Below are the code and all the weights of a small trained network. Each question names an input and a class and asks about switching units off, where a switched-off unit gives its printed mean instead of its output.

import numpy as np


def w(rows, s, z=0):
    codes = np.array(rows[::2]) - 128.0
    scale = np.full(codes.shape[1], s)
    scale[-1] = z or s
    return codes * scale


def norm(h):
    return h / np.sqrt((h * h).mean(-1, keepdims=True) + 1e-5)


def f(y):
    return y / 2 * (1 + np.tanh(0.7978845608 * (y + 0.044715 * y**3)))


def log_softmax(a):
    a = a - a.max(-1, keepdims=True)
    return a - np.log(np.exp(a).sum(-1, keepdims=True))


def net(x, mask):
    res = np.array(x, float).reshape(1, 5) / 4 @ E
    u = 0
    for l in range(4):
        y = f(norm(res) @ A[l][:, :-1].T + A[l][:, -1])
        res = res + np.where(mask[u : u + 3], y, B[l][:, -1]) @ B[l][:, :-1]
        u += 3
    return log_softmax(norm(res)[-1] @ U[:, :-1].T + U[:, -1])


A, B = {}, {}
E = w([
[137,9,161,115,128,180,174],'x0',
[1,212,124,172,169,104,90],'x1',
[81,170,38,115,13,179,52],'x2',
[175,113,166,202,163,119,27],'x3',
[112,35,75,174,161,16,195],'x4',
],0.012)
A[0] = w([
[6,133,173,231,159,167,79,3],'0.n1',
[98,150,156,60,121,203,130,78],'0.n2',
[175,190,159,87,166,131,120,1],'0.n3',
],0.024,0.0085)
B[0] = w([
[95,137,85,4,245,135,77,253],'0.n1',
[129,141,85,196,114,192,203,205],'0.n2',
[186,205,224,112,128,130,146,164],'0.n3',
],0.02,0.012)
A[1] = w([
[18,174,183,138,98,134,98,48],'1.n1',
[60,233,121,106,74,113,135,144],'1.n2',
[4,135,197,113,117,100,72,3],'1.n3',
],0.02,0.0066)
B[1] = w([
[180,96,106,80,106,92,146,141],'1.n1',
[2,97,194,134,52,147,113,254],'1.n2',
[52,229,127,138,141,153,203,170],'1.n3',
],0.0088,0.0062)
A[2] = w([
[115,166,117,234,238,6,111,58],'2.n1',
[140,201,149,161,113,174,45,3],'2.n2',
[172,161,176,174,141,117,103,30],'2.n3',
],0.024,0.0041)
B[2] = w([
[58,80,248,233,182,54,88,254],'2.n1',
[219,192,144,104,88,144,32,194],'2.n2',
[166,145,211,119,90,141,140,179],'2.n3',
],0.012,0.0096)
A[3] = w([
[60,148,75,135,61,49,114,120],'3.n1',
[214,4,139,111,122,140,149,125],'3.n2',
[120,112,73,192,98,171,3,3],'3.n3',
],0.03,0.0023)
B[3] = w([
[146,112,69,213,149,159,31,185],'3.n1',
[170,72,123,89,195,162,148,248],'3.n2',
[121,146,136,57,61,5,198,185],'3.n3',
],0.018,0.015)
U = w([
[121,72,221,180,175,63,111,116],'0',
[56,166,115,44,199,100,76,253],'1',
[157,49,89,141,98,70,105,29],'2',
[141,187,125,87,4,79,107,71],'3',
[206,27,136,88,159,161,185,139],'4',
[185,206,242,115,130,168,122,138],'5',
[102,147,96,142,67,219,221,142],'6',
[74,112,55,187,88,154,61,104],'7',
],0.019,0.0047)

Each question gives the input, the list of numbers given to net, and the class t.
The units are the neurons (one row each of A and B). Each row of codes is followed by its name. A weight is (code - 128) times the scale printed after its matrix; where a second scale follows, it is the last column's (A, B and U).
mask holds one flag per neuron, layer by layer. A switched-off neuron (its flag False) gives its mean, the last column of its row in B, instead of its output. The means were averaged over made-up inputs and are rounded, as every weight is.
A unit's drop is (log p(t) with every unit on - log p(t) with that unit switched off) / (log p(t) with every unit on - log p(t) with every unit switched off).
The circuit of an input: a set's keep is (log p(t) with only the set's units on - log p(t) with every unit switched off) / (log p(t) with every unit on - log p(t) with every unit switched off). Starting from all 12 units, units are removed one at a time, each time the one whose removal leaves the highest keep (on an exact tie, the one counted first), for as long as the keep stays at least 0.8.
circuit, biggest first: the units of the circuit, biggest drop first
k most important neurons: the k neurons with the biggest drops, biggest first
top k neurons in layer l: the k neurons of layer l with the biggest drops, biggest first
drop of u: that unit's drop, to one decimal
input [5,-1,-4,3,5], class 0: circuit, biggest first -> (2.n1)
input [-1,-2,-2,-6,0], class 6: circuit, biggest first -> (0.n1 3.n2)
input [-8,-5,4,0,-8], class 3: top 2 neurons in layer 3 -> (3.n3 3.n2)
input [1,-3,3,5,0], class 3: 3 most important neurons -> (3.n3 0.n1 2.n2)
input [0,-5,2,8,6], class 0: 4 most important neurons -> (2.n1 0.n2 0.n1 1.n2)
input [-4,5,-7,-8,2], class 0: 2 most important neurons -> (2.n1 0.n1)
input [-2,-1,3,0,-8], class 3: 2 most important neurons -> (2.n2 3.n3)
input [7,4,-7,4,0], class 1: 3 most important neurons -> (0.n1 0.n2 2.n3)
input [-8,0,5,8,-2], class 3: 2 most important neurons -> (3.n3 2.n2)
input [-6,-5,1,-4,-7], class 5: 2 most important neurons -> (0.n3 2.n2)
input [-8,5,-7,-8,-2], class 5: 4 most important neurons -> (0.n3 0.n1 3.n3 2.n1)
input [-7,-7,-7,-2,1], class 5: 2 most important neurons -> (0.n3 2.n3)
input [8,3,7,-8,4], class 7: drop of 3.n1 -> 0.4
input [-5,-7,2,-8,-8], class 6: drop of 0.n2 -> 0.7
input [4,-1,6,-7,-7], class 6: drop of 0.n2 -> 0.4
input [-4,4,5,-4,6], class 7: circuit, biggest first -> (3.n1)
